Below are the code and all the weights of a small trained network. Each question names an input and a class and asks about switching units off, where a switched-off unit gives its printed mean instead of its output.

import numpy as np


def w(rows, s, z=0):
    codes = np.array(rows[::2]) - 128.0
    scale = np.full(codes.shape[1], s)
    scale[-1] = z or s
    return codes * scale


def f(y):
    return y / 2 * (1 + np.tanh(0.7978845608 * (y + 0.044715 * y**3)))


def log_softmax(a):
    a = a - a.max(-1, keepdims=True)
    return a - np.log(np.exp(a).sum(-1, keepdims=True))


def net(x, mask):
    res = np.array(x, float).reshape(1, 6) / 4 @ E
    y = f(res @ A[0][:, :-1].T + A[0][:, -1])
    res = res + np.where(mask, y, B[0][:, -1]) @ B[0][:, :-1]
    return log_softmax(res[-1] @ U[:, :-1].T + U[:, -1])


A, B = {}, {}
E = w([
[98,195,238,127],'x0',
[128,129,131,129],'x1',
[128,136,131,127],'x2',
[94,88,131,1],'x3',
[128,129,131,128],'x4',
[223,81,193,121],'x5',
],0.013)
A[0] = w([
[234,53,175,137,33],'neuron 0',
[108,81,83,2,43],'neuron 1',
[153,133,101,6,2],'neuron 2',
[107,121,182,229,102],'neuron 3',
[102,153,83,130,101],'neuron 4',
[168,68,25,129,206],'neuron 5',
[65,122,95,155,92],'neuron 6',
[19,159,67,138,100],'neuron 7',
[76,205,108,123,118],'neuron 8',
[176,155,69,197,93],'neuron 9',
],0.012,0.0032)
B[0] = w([
[104,59,141,175,240],'neuron 0',
[109,164,88,150,249],'neuron 1',
[95,136,86,123,211],'neuron 2',
[117,156,87,104,215],'neuron 3',
[129,80,145,159,161],'neuron 4',
[196,171,201,90,253],'neuron 5',
[158,47,135,149,171],'neuron 6',
[126,92,187,138,226],'neuron 7',
[150,103,175,141,190],'neuron 8',
[4,178,96,84,213],'neuron 9',
],0.013,0.012)
U = w([
[148,27,126,254,100],'0',
[186,199,168,136,253],'1',
[61,170,29,167,15],'2',
],0.0093,0.0056)

Each question gives the input, the list of numbers given to net, and the class t.
The units are the neurons (one row each of A and B). Each row of codes is followed by its name. A weight is (code - 128) times the scale printed after its matrix; where a second scale follows, it is the last column's (A, B and U).
mask holds one flag per neuron, in row order. A switched-off neuron (its flag False) gives its mean, the last column of its row in B, instead of its output. The means were averaged over made-up inputs and are rounded, as every weight is.
A unit's drop is (log p(t) with every unit on - log p(t) with that unit switched off) / (log p(t) with every unit on - log p(t) with every unit switched off).
The circuit of an input: a set's keep is (log p(t) with only the set's units on - log p(t) with every unit switched off) / (log p(t) with every unit on - log p(t) with every unit switched off). Starting from all 10 units, units are removed one at a time, each time the one whose removal leaves the highest keep (on an exact tie, the one counted first), for as long as the keep stays at least 0.8.
circuit, biggest first: the units of the circuit, biggest drop first
top k neurons: the k neurons with the biggest drops, biggest first
drop of u: that unit's drop, to one decimal
input [-6,3,4,5,7,-5], class 1: circuit, biggest first => neuron 5
input [2,-8,-8,5,3,-6], class 0: top 2 neurons => neuron 7; neuron 9
input [4,-5,1,0,4,-4], class 0: circuit, biggest first => neuron 5; neuron 9
input [3,3,-2,-1,7,-3], class 0: circuit, biggest first => neuron 5; neuron 9
input [6,3,5,8,7,-2], class 2: top 3 neurons => neuron 5; neuron 2; neuron 1
input [6,0,-3,8,-7,3], class 2: circuit, biggest first => neuron 5; neuron 2
input [6,1,-5,-7,-3,7], class 0: top 2 neurons => neuron 0; neuron 5
input [-6,8,-5,-3,-7,-8], class 0: top 3 neurons => neuron 6; neuron 4; neuron 7
input [0,7,-8,6,-5,7], class 0: top 3 neurons => neuron 0; neuron 9; neuron 3
input [-3,-3,-2,8,-1,4], class 2: top 2 neurons => neuron 1; neuron 2
input [-6,2,7,1,1,-3], class 1: top 2 neurons => neuron 5; neuron 0
input [6,5,2,7,-4,2], class 2: top 2 neurons => neuron 5; neuron 2
input [-3,0,-8,-3,-2,2], class 1: circuit, biggest first => neuron 5; neuron 6
input [3,3,-8,1,8,4], class 0: circuit, biggest first => neuron 5
input [-5,6,3,-4,6,-6], class 0: top 2 neurons => neuron 6; neuron 4
input [-2,-4,-8,5,-6,-6], class 0: top 3 neurons => neuron 7; neuron 9; neuron 6
input [8,6,-1,5,7,8], class 0: drop of neuron 5 => 0.2
input [-8,-7,5,-5,-5,4], class 1: drop of neuron 5 => 1.4
input [0,0,-7,-4,-4,-6], class 0: drop of neuron 6 => 0.1
